Here is a tiny trained network, its code and every weight. The questions are about switching its units off for an input and a class, where a switched-off unit gives its printed mean instead of its output.

import numpy as np


def w(rows, s, z=0):
    codes = np.array(rows[::2]) - 128.0
    scale = np.full(codes.shape[1], s)
    scale[-1] = z or s
    return codes * scale


def f(y):
    return np.maximum(y, 0)


def log_softmax(a):
    a = a - a.max(-1, keepdims=True)
    return a - np.log(np.exp(a).sum(-1, keepdims=True))


def net(x, mask):
    res = np.array(x, float).reshape(1, 2) / 4 @ E
    y = f(res @ A[0][:, :-1].T + A[0][:, -1])
    res = res + np.where(mask, y, B[0][:, -1]) @ B[0][:, :-1]
    return log_softmax(res[-1] @ U[:, :-1].T + U[:, -1])


A, B = {}, {}
E = w([
[162,169,115,152,99,167,244,8,43,35,161],'x0',
[106,124,44,73,215,241,117,127,10,106,169],'x1',
],0.013)
A[0] = w([
[111,127,75,114,174,217,142,109,9,124,136,128],'N1',
[114,120,107,95,89,115,128,191,132,153,171,71],'N2',
[112,121,134,132,115,42,128,155,240,113,103,96],'N3',
[139,140,171,121,135,99,150,114,172,101,116,186],'N4',
[124,125,69,108,161,197,113,112,17,117,156,170],'N5',
[135,121,153,134,77,31,142,107,223,135,111,229],'N6',
[145,114,134,137,147,165,138,136,53,139,107,129],'N7',
[127,136,127,143,130,148,217,29,40,107,133,128],'N8',
[177,128,197,144,198,138,156,102,182,144,164,55],'N9',
[145,138,162,133,91,55,159,72,197,164,122,130],'N10',
[108,126,133,161,93,128,125,162,189,130,151,114],'N11',
[102,125,96,110,208,144,91,203,122,170,95,254],'N12',
[129,177,108,98,102,120,116,80,103,111,120,100],'N13',
[101,139,94,135,156,160,85,155,187,123,129,100],'N14',
],0.012,0.0045)
B[0] = w([
[119,239,175,131,207,194,132,107,118,134,85,255],'N1',
[149,102,178,130,100,152,128,110,144,72,145,158],'N2',
[132,160,174,99,126,100,117,131,63,198,60,211],'N3',
[102,132,73,156,91,136,165,142,140,120,75,167],'N4',
[135,235,190,127,149,196,150,176,121,172,118,248],'N5',
[147,192,167,179,95,115,126,191,252,93,57,227],'N6',
[84,150,172,156,161,125,141,98,131,177,134,173],'N7',
[186,102,122,136,197,144,171,25,159,47,172,243],'N8',
[131,85,156,104,159,95,79,124,157,201,144,141],'N9',
[66,143,104,128,57,67,110,121,122,79,45,200],'N10',
[140,140,146,104,131,131,143,104,75,163,97,167],'N11',
[124,37,56,126,85,142,109,227,162,156,160,228],'N12',
[177,127,123,125,162,117,113,104,145,100,110,159],'N13',
[124,90,186,157,97,98,132,140,120,102,181,172],'N14',
],0.02,0.025)
U = w([
[127,97,171,152,93,156,121,205,185,191,157,194],'0',
[135,27,45,81,63,85,129,146,108,174,199,67],'1',
[211,194,155,125,195,129,228,1,99,121,138,155],'2',
[78,72,148,140,141,99,151,84,143,103,197,5],'3',
[144,128,66,190,77,92,205,79,185,64,141,196],'4',
[78,212,118,133,150,176,180,155,90,176,157,118],'5',
[134,175,163,125,44,48,157,121,109,184,36,131],'6',
],0.0097,0.0032)

Each question gives the input, the list of numbers given to net, and the class t.
The units are the neurons (one row each of A and B). Each row of codes is followed by its name. A weight is (code - 128) times the scale printed after its matrix; where a second scale follows, it is the last column's (A, B and U).
mask holds one flag per neuron, in row order. A switched-off neuron (its flag False) gives its mean, the last column of its row in B, instead of its output. The means were averaged over made-up inputs and are rounded, as every weight is.
A unit's drop is (log p(t) with every unit on - log p(t) with that unit switched off) / (log p(t) with every unit on - log p(t) with every unit switched off).
unit that matters most: the unit with the biggest drop
top k neurons: the k neurons with the biggest drops, biggest first
drop of u: that unit's drop, to one decimal
input [-6,8], class 0: top 4 neurons	N12, N14, N8, N3
input [3,-3], class 4: unit that matters most	N5
input [-3,0], class 0: top 2 neurons	N10, N8
input [-6,-1], class 0: top 4 neurons	N12, N10, N1, N14
input [6,-3], class 4: top 2 neurons	N1, N5
input [3,-2], class 4: top 2 neurons	N1, N5
input [-5,1], class 0: top 3 neurons	N8, N10, N2
input [-6,1], class 0: top 2 neurons	N8, N10
input [-8,8], class 0: drop of N12	2.0
input [-2,1], class 1: drop of N1	0.3
input [-8,7], class 0: drop of N12	0.7
input [-6,0], class 0: drop of N14	0.0
